After every row comes roughly how far along a hidden order it lies, from 0 to 12.
[ -6  11  -4  -1  -4  -2  -4 -11  -1  -9  -1  -9  -4 -21  20   2  -5 -16
   1   3  -9   1   8 -12   1  15  10   6 -12 -12   9   5  -4   4  16   0
  -9  -9  -8   6 -14  -2  21  -2   6 -12   6  11  -4]
0
[ 13 -13  -1  -1   1  -6   1  16  -2  26  10  13  10   1 -10  -2  -4  10
  -4   6  12  -3  -4  12   4 -13 -28  -4  10   8   3  -3  -2   1   6   1
  -4   6   2   6   9  -1 -33  16   2  15  -5 -10   8]
6
[ -5   3   7   5   3   1   0  36  -8 -20   3  -4   2   8   0   7  -8  -3
   4  -7  -6  10   2 -20  -3   0 -12   4  10 -10  23  -2  -5   3   0   2
  -2  -7   6 -10  -2   7 -14  16  13  -8  -3  -5  -4]
8
[ -9   3  -2  -5   5   8  -4  -7   0  -7   0 -11  -2 -11  18   5  -4 -13
   5  -6 -12  -2   4   8  -2   3  22   2  -7  -1  17   1   5   3  26   6
   1  -1  -5  -2  -6   1  -5  -8  -2  -7   6  13  -1]
1
[ -3   9   2   3   4  12   1 -10   3 -14   1 -11 -10   4   4  -6   9   8
   5  -1   5 -11  -1  21  -2   9  11  -3  -1  10 -10   0  19  -1  14   5
   9  11  -6  -8   2   3  33  -5  -6   1   4  10   5]
11
[  6  -4  -2   2   3   1   5   4   1  21   3  17   6  -1 -11   1   0  18
  -3   2  16  -3  -2  24  -1  -9 -16  -4  14  11  -6  -3   1  -4  -2   3
   3   2   1   8  12  -6 -25   4  -9  14  -5  -8   8]
5
[  6   3  -2  -2   2   1  -3 -17   8   4   8  -8  -7   2   1  -8   3   6
   1   3   4 -10  -3  26   2   7   0  -5   0  16  -6   0  16   3  24   3
   9  13 -13  -1   5  -1  20  -2  -8   1   8  11  11]
12
[ -3   3   5   4   2   3  -1  37 -11  -8   4  -1   5   9  -1   7  -8  -1
   2  -6  -5   4   2 -18  -1  -5 -15   3   7  -6  19  -2  -5   5   4   4
  -3  -7   9  -9  -2   6 -24  21  15  -6  -5  -4  -2]
8
[ -4  -3  10   3   5   2  -2  32  -4 -26   2  -8   0  12  -1   5  -6 -10
   4  -8  -9  13  -2 -19  -2   1  -2   2  12 -10  20  -3   0   1   0   1
   0   4   4 -12  -2  11  -2  14  14 -12  -1  -5  -5]
8
[ -2 -10  11   0   4   4  -3  25  -2 -25   0 -12  -3  14   1   0   0 -17
   4  -7 -11  12  -6 -20   0   0  -1   0   7 -11  16  -2   2   0   1   0
  -2  10   3 -12  -3  13  13   8  15 -15   0  -6  -6]
9
[  1   6  -1   6  -4  -5   1  29 -10   3   2   6   8   2  -2   3  -9   3
  -1   2   0  -3   6 -19   2  -4 -26   4   1  -9  11   1 -11   5  -4  -1
  -9 -14   8  -2  -3   0 -21  18  16   0  -4  -7  -3]
7
[ -2  -4  -6   0   0   6   5 -23   0  18  -8  12   1  -1  -5  -1   8  14
  -2   0  10 -10   0  25  -1 -14   7  -4  -5   9 -20   0   0  -5 -14   0
   5  -4   6   3   6  -8 -13 -20 -12  15  -3  -2   1]
4
[ -5   1   7   5   3   1  -1  34  -5 -22   2  -4   1   8  -1   5  -8  -5
   3  -8  -7  12   1 -21  -3   2  -8   3  10 -11  20  -2  -4   2   1   2
  -1  -3   7 -10  -3   7 -17  17  14  -9  -3  -7  -6]
8
[ -1 -16  -5  -7   0   2   0 -33   5  12 -10   3  -2   0  -1  -5  11  -2
  -2  -4  -1  -3  -3  14   2 -12  21  -5 -10   3 -12   1  -1  -4 -12  -3
   5   5   0   1   2  -3  -1 -28 -12   4   2   1  -3]
3
[  5  -5   0   1   4   4   5   3  -1  21   3  17   6   0 -10   1   2  18
  -2   1  16  -7  -2  31  -2 -12 -10  -5   8  14  -8  -4   5  -4   0   4
   5   4   3   6  14  -4 -27   1 -12  16  -5  -5   9]
5
[  0   9   1   3   3   6   1 -13   6  -5   3  -9 -10   0   3  -6   6   8
   4   0   6  -8  -2  22  -1  11   7  -4   0  12 -12   0  17   0  18   4
  10  11 -11  -4   4   1  33  -4  -9   1   6  11   8]
12
[ 12  -6  -2   1  -3  -7   0  19  -7  21   7  11  10   2  -7  -1  -7   4
  -4   6   8  -1   0  -5   6 -11 -28  -2   4   0   7   0  -8   3   3  -1
  -9  -3   3   3   3  -1 -30  17  11   3  -4  -9   3]
6
[ -6   6   5   3   0  14   0 -10  -2 -21  -7 -13 -10   7   7  -6  12  -1
   6  -2  -1  -9  -1  -5   1   5  11  -1 -11  -1 -20   1  14  -1   1   2
   3   5   1 -14  -2   9  41  -4   0  -2   3   7  -5]
10
[  6   0  -2   3  -4  -3  -1  25 -11  10   6   6  13   2  -4   1  -7   2
  -2   4   1  -2   3 -12   4  -8 -26   1   0  -4  10   0 -10   6   1   0
  -9 -10   8  -1  -1   0 -28  21  16   2  -4  -7  -1]
7
[ -5  10   3   6   1  13   1 -12   0 -21  -5 -11 -12   4   6  -6  10   5
   6  -1   1 -10   0   6  -1   8  12  -1  -8   4 -19   1  14  -1   4   2
   5   5  -3 -11   0   6  42  -8  -1  -1   3   9  -2]
11
[ -2 -19  -4  -9   3   2  -1 -31   7  10  -8   0  -3   1   0  -4   8  -7
  -1  -7  -2   1  -5  12   1 -10  30  -5  -6   2  -1   0   0  -4  -3  -4
   6   8  -4   0   2  -3  -5 -28 -11   1   4   2  -1]
3
[ 11  -9  -2   1   2  -4   3  10   0  23   8  15   9  -1  -9  -1  -2  15
  -4   3  15  -2  -3  17   1  -9 -23  -4  11   9   0  -3   0  -2   3   2
   0   4   0   7  10  -4 -29  13  -3  10  -5  -8   9]
5
[ -2  -8   9  -1   0   7  -3   2  -4 -24  -5 -13  -6  13   5  -6   9 -14
   6  -3  -9   0  -6 -20   3  -2   7  -2 -12  -8  -4   0   6  -1  -3  -1
  -1  10   4 -15  -4  13  33  -3  12 -11   2  -1  -9]
10
[ -1   0  -4   1   2   6   6 -12   1  18  -4  15   3  -2  -7   0   7  19
  -2   0  13  -8   0  31  -2 -10   0  -4   1  11 -16  -1   3  -5 -10   1
   6  -3   5   5  10  -6 -15 -10 -15  16  -4  -3   3]
4
[ -1   1   1  -6   0   5  -7  -7  -5  -1   5 -11   0 -12  18   2  -3 -19
   2   3 -10  -7   3  -2   2   3   5   1 -10  -4  14   2 -13   6  33   4
  -9   1  -4   1 -10   6   8   7   6 -12   6  13   0]
0
[ -2  -8  11   1   4   2  -3  23  -2 -25   0 -11  -3  14   0   2  -1 -14
   4  -8 -11  12  -4 -24   0   0  -1   0   8 -12  15  -2   2   0   3   0
  -2  11   3 -13  -2  13   9  12  15 -13   0  -5  -5]
9
[  0   4   2   5  -1  -1   0  31 -11  -3   5   3   8   5  -3   4  -6   1
   0   0  -2   1   4 -15   2  -5 -21   3   3  -7  13   0  -7   6   1   2
  -8 -11  12  -4  -2   3 -27  22  16  -1  -4  -5  -2]
7
[-10  -2  -2  -5   7   6  -3 -12   6 -11  -2  -9  -4  -8  13   4  -2 -12
   3 -11 -11   5   2  13  -4   4  28   1  -2  -3  18   0   2   0  16   5
   6   3  -7  -2  -4  -1  -7 -20  -5  -6   6  10   0]
1
[ -4  -4   9   3   3   0  -2  28  -1 -26  -1  -9  -2  10   1   3  -3 -10
   4  -8 -10  14  -2 -26  -2   4  -2   2   8 -13  15  -1  -3   0  -4  -1
   0   4   3 -11  -3   9  11   9  15 -13  -1  -7  -6]
9
[-10  -3  -1  -5   8   8  -4 -15   5  -8  -1  -9  -4  -7  12   5  -2 -11
   4 -12 -13   2   2  13  -4   2  28   0  -2  -1  19   0   5   0  21   6
   6   4  -7  -5  -4   0  -5 -18  -8  -6   6  10   0]
1
[  4   4   0  -1   2   4  -1 -15   8   0   7  -8  -8  -1   1  -8   3   7
   2   2   5 -10  -4  25   1   8   4  -5   1  15  -9  -1  17   1  22   4
  10  14 -12  -4   5   0  20  -1  -9   1   6  11  11]
12
[ -5   3   6   2  -1  11  -1  -7  -4 -23  -8 -12  -9   9   6  -7  13  -6
   5  -2  -4  -5  -2  -4   2   3   9  -1  -9  -6 -19   2  10  -1  -4  -1
   1   5   2 -13  -4  10  44  -6   7  -7   3   4  -8]
10
[ -2 -10  10   0   1   3  -4  11  -1 -21  -4 -14  -6  13   2  -3   4 -15
   4  -6  -8   8  -5 -24   2   1   3  -1   1 -12   7   0   3  -1  -3  -2
  -3  11   3 -14  -5  14  26   2  14 -15   1  -4  -9]
9
[  6   4  -1  -3   3   2  -3 -17   8   3   7  -6  -8   3   1  -9   4   7
   0   2   4 -10  -4  27   1   7   1  -5   1  15  -4   0  17   2  24   3
   9  15 -13  -2   5  -1  19   0  -8   1   6  12  12]
12
[ -4  -2   8   0   0  14  -2  -5  -5 -19  -5 -14  -9  11   6  -6  11  -8
   6  -3  -5  -9  -4 -12   3  -1  10  -2  -8  -2 -15   1  13   0  -1   0
   0   9   4 -15  -3  13  39  -4   6  -7   2   5  -7]
10
[  9  -5  -1   2   3  -2   4   6   1  20   6  17   7  -1 -11   0  -1  17
  -3   3  16   0  -2  22   0  -8 -24  -4  12  11  -4  -3   0  -3   0   3
   2   2   1   7  11  -5 -26   7  -7  12  -5  -9   9]
5
[ -1 -16  -4  -8   2   2  -1 -33   6  13  -8   2  -1   1  -1  -4  10  -5
  -1  -6  -4  -2  -4  14   2 -11  23  -5  -6   3  -6   0  -1  -5  -8  -3
   5   4  -2   1   3  -2  -4 -26 -15   4   3   2  -1]
3
[ -4   4   7   5   3   1   0  35  -6 -18   3  -3   2   8   0   7  -9  -3
   3  -6  -7   9   3 -20  -3   1 -10   4  11  -9  20  -2  -4   3   1   2
  -2  -4   7  -9  -2   8 -14  14  14  -6  -3  -6  -3]
8
[ -2 -18  -3  -9   4   2  -2 -28   9   7  -8  -1  -3   0   3  -3   7  -7
   0  -8  -7   2  -4  11   1  -8  26  -4  -4   1   0   0   0  -4  -2  -3
   5   8  -6   0   1  -2  -4 -27 -10   0   4   3  -2]
2
[  4  -1  -2   3  -4  -4   0  22 -11  13   6   7  10   3  -4   1  -7   2
  -2   4   2  -2   3 -13   5  -9 -27   1   2  -3  11   0  -9   5   1   0
  -9 -10   8  -1   0   2 -31  18  15   0  -4  -6   0]
7
[  0   7   3   1   5  11   0 -11   5 -11   3 -10  -9   3   4  -6   8   8
   5  -2   5 -11  -3  25  -1   6   9  -5   0  14 -13  -1  21   0  19   6
   9  12  -8  -8   4   4  29  -2  -8   1   5  12   8]
11
[  9  -9  -1   0   3  -1   3   9   0  23   7  15   7   0 -11   0  -1  14
  -3   2  14  -4  -4  26   0 -10 -18  -5  11  11  -2  -4   3  -2   4   3
   2   6   1   6  12  -3 -29   9  -6  11  -5  -9  10]
5
[-11   2  -2  -4   6   8  -4 -12   3 -11  -4 -10  -3 -11  16   5  -3 -12
   4  -9 -11   2   4   8  -3   4  26   2  -5  -3  18   1   2   2  22   6
   3  -1  -6  -1  -6   0  -3 -13  -1  -8   6  12  -1]
1
[  3  -2  -4   3   3   2   8   0   2  20   2  15   5  -3 -10   1   2  19
  -3   1  15  -5  -1  30  -3  -7 -11  -4   8  11 -11  -3   0  -5  -6   3
   5   1   3   6  11  -6 -22  -1 -13  15  -5  -6   7]
5
[ -4  10   3   4   3  12   1 -11   3 -16  -1 -10 -11   3   5  -6   9   6
   5  -2   3 -11  -1  16  -2   9  10  -3  -3   9 -17   0  18  -1  10   4
   9   7  -5  -8   3   4  36  -6  -6   0   4   9   3]
11
[ -5   1   8   5   5   2  -1  36  -5 -21   2  -6   1   9   1   6  -7  -5
   4  -8  -8  11   1 -21  -3   1  -8   3  11 -10  22  -3  -3   2   0   2
  -2  -1   6 -10  -3   6  -8  14  15 -10  -3  -6  -4]
8
[ 10  -9  -1   1   2  -3   3  12  -1  25   8  17   8   0 -11  -1  -2  13
  -4   3  15  -2  -3  18   1 -10 -23  -4  10  10   0  -3   0  -2   2   2
   0   4  -1   7  11  -4 -28  13  -4  10  -5 -10   9]
5
[ -4  13   3   4   2  11   2 -10   3 -21  -2 -11 -12   2   6  -6   9   7
   5   0   5  -9   0  14  -1  10  10  -2  -4   7 -19   1  16  -1   7   4
   7   7  -5 -10   1   4  40  -5  -5   0   4  11   3]
11
[ -4  -1   9   4   4   2  -1  35  -4 -23   2  -6   1  11  -1   5  -6  -8
   3  -8  -8  12  -1 -20  -2   2  -6   2  10 -10  16  -3  -2   2   1   2
  -1   0   4 -11  -2   9  -4  11  13 -11  -2  -6  -2]
8
[  4   0  -2   4  -4  -4   0  18 -11   7   5   7   9   3  -3   2  -8   2
  -2   3   1   0   4 -14   4  -8 -25   2   1  -5   9   0 -10   5   0   0
  -9 -11   8  -1  -1   0 -24  21  16   1  -4  -7  -2]
7
